Below are the code and all the weights of a small trained network. Each question names an input and a class and asks about switching units off, where a switched-off unit gives its printed mean instead of its output.

import numpy as np


def w(rows, s, z=0):
    codes = np.array(rows[::2]) - 128.0
    scale = np.full(codes.shape[1], s)
    scale[-1] = z or s
    return codes * scale


def f(y):
    return y / 2 * (1 + np.tanh(0.7978845608 * (y + 0.044715 * y**3)))


def log_softmax(a):
    a = a - a.max(-1, keepdims=True)
    return a - np.log(np.exp(a).sum(-1, keepdims=True))


def net(x, mask):
    res = np.array(x, float).reshape(1, 3) / 4 @ E
    y = f(res @ A[0][:, :-1].T + A[0][:, -1])
    res = res + np.where(mask, y, B[0][:, -1]) @ B[0][:, :-1]
    return log_softmax(res[-1] @ U[:, :-1].T + U[:, -1])


A, B = {}, {}
E = w([
[168,203,7,69,253,43,254],'x0',
[211,175,188,250,39,35,241],'x1',
[12,5,43,183,91,24,149],'x2',
],0.0048)
A[0] = w([
[205,165,206,253,43,59,217,49],'n0',
[247,248,227,85,162,207,108,2],'n1',
[25,18,44,188,88,43,142,19],'n2',
[200,160,185,243,52,66,211,86],'n3',
[56,86,78,33,194,210,24,20],'n4',
[88,70,248,192,22,195,28,31],'n5',
[40,25,47,191,100,44,143,63],'n6',
[234,213,209,82,160,204,115,53],'n7',
[161,197,6,74,236,61,223,40],'n8',
],0.0049,0.0022)
B[0] = w([
[93,119,73,72,204,76,55,243],'n0',
[96,172,1,139,103,154,167,233],'n1',
[100,171,49,140,98,152,168,217],'n2',
[99,128,105,70,194,79,63,234],'n3',
[97,124,116,80,184,76,67,224],'n4',
[203,52,58,197,178,162,107,255],'n5',
[95,178,58,136,81,158,175,215],'n6',
[83,173,22,139,83,154,167,217],'n7',
[216,44,113,207,171,172,121,253],'n8',
],0.0098,0.004)
U = w([
[229,48,123,220,155,161,121,72],'0',
[74,133,132,5,176,66,63,74],'1',
[72,197,89,137,44,159,194,88],'2',
[136,127,223,110,98,122,158,254],'3',
],0.013,0.0093)

Each question gives the input, the list of numbers given to net, and the class t.
The units are the neurons (one row each of A and B). Each row of codes is followed by its name. A weight is (code - 128) times the scale printed after its matrix; where a second scale follows, it is the last column's (A, B and U).
mask holds one flag per neuron, in row order. A switched-off neuron (its flag False) gives its mean, the last column of its row in B, instead of its output. The means were averaged over made-up inputs and are rounded, as every weight is.
A unit's drop is (log p(t) with every unit on - log p(t) with that unit switched off) / (log p(t) with every unit on - log p(t) with every unit switched off).
The circuit of an input: a set's keep is (log p(t) with only the set's units on - log p(t) with every unit switched off) / (log p(t) with every unit on - log p(t) with every unit switched off). Starting from all 9 units, units are removed one at a time, each time the one whose removal leaves the highest keep (on an exact tie, the one counted first), for as long as the keep stays at least 0.8.
units of the circuit, in order: the units of the circuit, biggest drop first
unit that matters most: the unit with the biggest drop
k most important neurons: the k neurons with the biggest drops, biggest first
drop when u is switched off: that unit's drop, to one decimal
input [-6,-6,3], class 0: units of the circuit, in order	(n5)
input [-3,-3,4], class 2: units of the circuit, in order	(n8 n0)
input [2,-2,-1], class 3: 3 most important neurons	(n5 n0 n3)
input [2,-2,-4], class 2: units of the circuit, in order	(n5 n0)
input [2,3,2], class 3: 3 most important neurons	(n5 n4 n1)
input [-3,-2,1], class 3: 2 most important neurons	(n8 n0)
input [-2,2,-5], class 2: units of the circuit, in order	(n1 n7)
input [-3,-1,-3], class 3: units of the circuit, in order	(n8 n2 n0)
input [5,-2,-5], class 0: 2 most important neurons	(n8 n6)
input [5,-6,8], class 2: 2 most important neurons	(n6 n2)
input [-4,6,6], class 1: 2 most important neurons	(n0 n3)
input [-7,-6,8], class 2: 2 most important neurons	(n6 n2)
input [-4,8,1], class 1: drop when n8 is switched off	0.0
input [-4,7,6], class 1: drop when n0 is switched off	0.6
input [7,-1,3], class 0: unit that matters most	n8
input [3,2,-6], class 2: drop when n5 is switched off	0.1
